A =
[[105 118 122 122 133 126 107]
 [142 113 124 109 128 147 118]
 [120 120 112 116 122 145 111]
 [154 128 126 121 120 145 138]
 [136 113 120 109 125 146 115]
 [111 114 135 121 142 115 111]
 [108 139 133 144 129 108 132]
 [157 120 136 118 132 136 137]
 [150 126 121 119 120 148 132]
 [123 148 113 140 111 139 135]
 [116 143 131 147 127 111 140]
 [101 122 124 127 133 118 110]
 [152 136 128 131 119 140 147]
 [108 145 117 144 117 126 129]
 [120 127 109 120 117 148 114]
 [108 117 137 124 141 111 114]]
Indices start at 0.
row 0 col 0 = 105
row 14 col 2 = 109
row 9 col 1 = 148
row 10 col 6 = 140
row 8 col 5 = 148
row 10 col 2 = 131
row 9 col 0 = 123
row 15 col 2 = 137
row 9 col 3 = 140
row 3 col 5 = 145
row 1 col 3 = 109
row 6 col 3 = 144
row 14 col 0 = 120
row 12 col 2 = 128
row 15 col 3 = 124
row 14 col 4 = 117
row 15 col 4 = 141
row 8 col 0 = 150
row 12 col 6 = 147
row 12 col 0 = 152
row 2 col 5 = 145
row 14 col 3 = 120
row 4 col 3 = 109
row 15 col 0 = 108
row 2 col 2 = 112
row 10 col 5 = 111
row 13 col 2 = 117
row 14 col 1 = 127
row 0 col 5 = 126
row 9 col 2 = 113
row 1 col 2 = 124
row 7 col 2 = 136
row 3 col 6 = 138
row 4 col 5 = 146

X =
133,129,137,107,134,133
102,108,119,134,108,112
X[0,-6]: 133
X[-2,-4]: 137
X[1,-1]: 112

a =
115  113  117  131  131  132  124  122  117  143  146  124  125  144  134
115  150  142  123  135  115  144  128  139  126  118  130  128  119  125
117  129  137  127  128  100  137  126  136  146  127  126  140  126  130
155  125  124  132  120  142  116  134  127  111  120  132  129  121  124
142  146  125  145  134  147  126  133  126  115  124  138  133  123  127
137  106  114  135  123  138  114  127  117  134  141  126  130  139  132
135  120  137  105  116  118  127  130  137  117  114  122  119  118  121
137  111  132  127  117  103  123  130  134  141  126  125  143  124  130
141  109  133  118  113  107  121  130  134  133  122  122  135  122  127
121  111  130  102  119  124  127  125  130  124  125  117  110  130  124
109  110  125  115  126  119  129  121  125  142  139  118  120  140  131
119  149  142  118  132  120  142  129  139  120  115  129  123  117  123
a[0,0]	115
a[9,12]	110
a[5,10]	141
a[8,14]	127
a[9,7]	125
a[:, 8]	[117, 139, 136, 127, 126, 117, 137, 134, 134, 130, 125, 139]
a[1]	[115, 150, 142, 123, 135, 115, 144, 128, 139, 126, 118, 130, 128, 119, 125]
a[7,0]	137
a[7]	[137, 111, 132, 127, 117, 103, 123, 130, 134, 141, 126, 125, 143, 124, 130]
a[6]	[135, 120, 137, 105, 116, 118, 127, 130, 137, 117, 114, 122, 119, 118, 121]
a[3,1]	125
a[1,7]	128
a[2]	[117, 129, 137, 127, 128, 100, 137, 126, 136, 146, 127, 126, 140, 126, 130]
a[6,2]	137
a[4,14]	127
a[11,8]	139
a[9]	[121, 111, 130, 102, 119, 124, 127, 125, 130, 124, 125, 117, 110, 130, 124]
a[3,3]	132
a[:, 6]	[124, 144, 137, 116, 126, 114, 127, 123, 121, 127, 129, 142]
a[8,8]	134
a[:, 0]	[115, 115, 117, 155, 142, 137, 135, 137, 141, 121, 109, 119]
a[10,8]	125
a[5,11]	126
a[4,7]	133
a[6,7]	130
a[4,5]	147
a[:, 9]	[143, 126, 146, 111, 115, 134, 117, 141, 133, 124, 142, 120]
a[1,14]	125
a[10,13]	140
a[3,14]	124
a[3,4]	120
a[1,8]	139
a[8,6]	121
a[5]	[137, 106, 114, 135, 123, 138, 114, 127, 117, 134, 141, 126, 130, 139, 132]
a[5,13]	139
a[2,12]	140
a[9,10]	125

grid =
array([[106, 135, 131, 153, 128],
       [135, 114, 119, 127, 123],
       [131, 134, 127, 127, 128],
       [128, 130, 126, 127, 129],
       [131, 122, 121, 129, 126],
       [142, 123, 129, 108, 130]])
Rows and columns are counted from 0.
(0, 0): 106
(3, 1): 130
(2, 2): 127
(5, 4): 130
(1, 3): 127
(5, 3): 108
(0, 1): 135
(0, 3): 153
(4, 0): 131
(5, 2): 129
(2, 0): 131
(0, 4): 128
(3, 2): 126
(1, 4): 123
(4, 1): 122
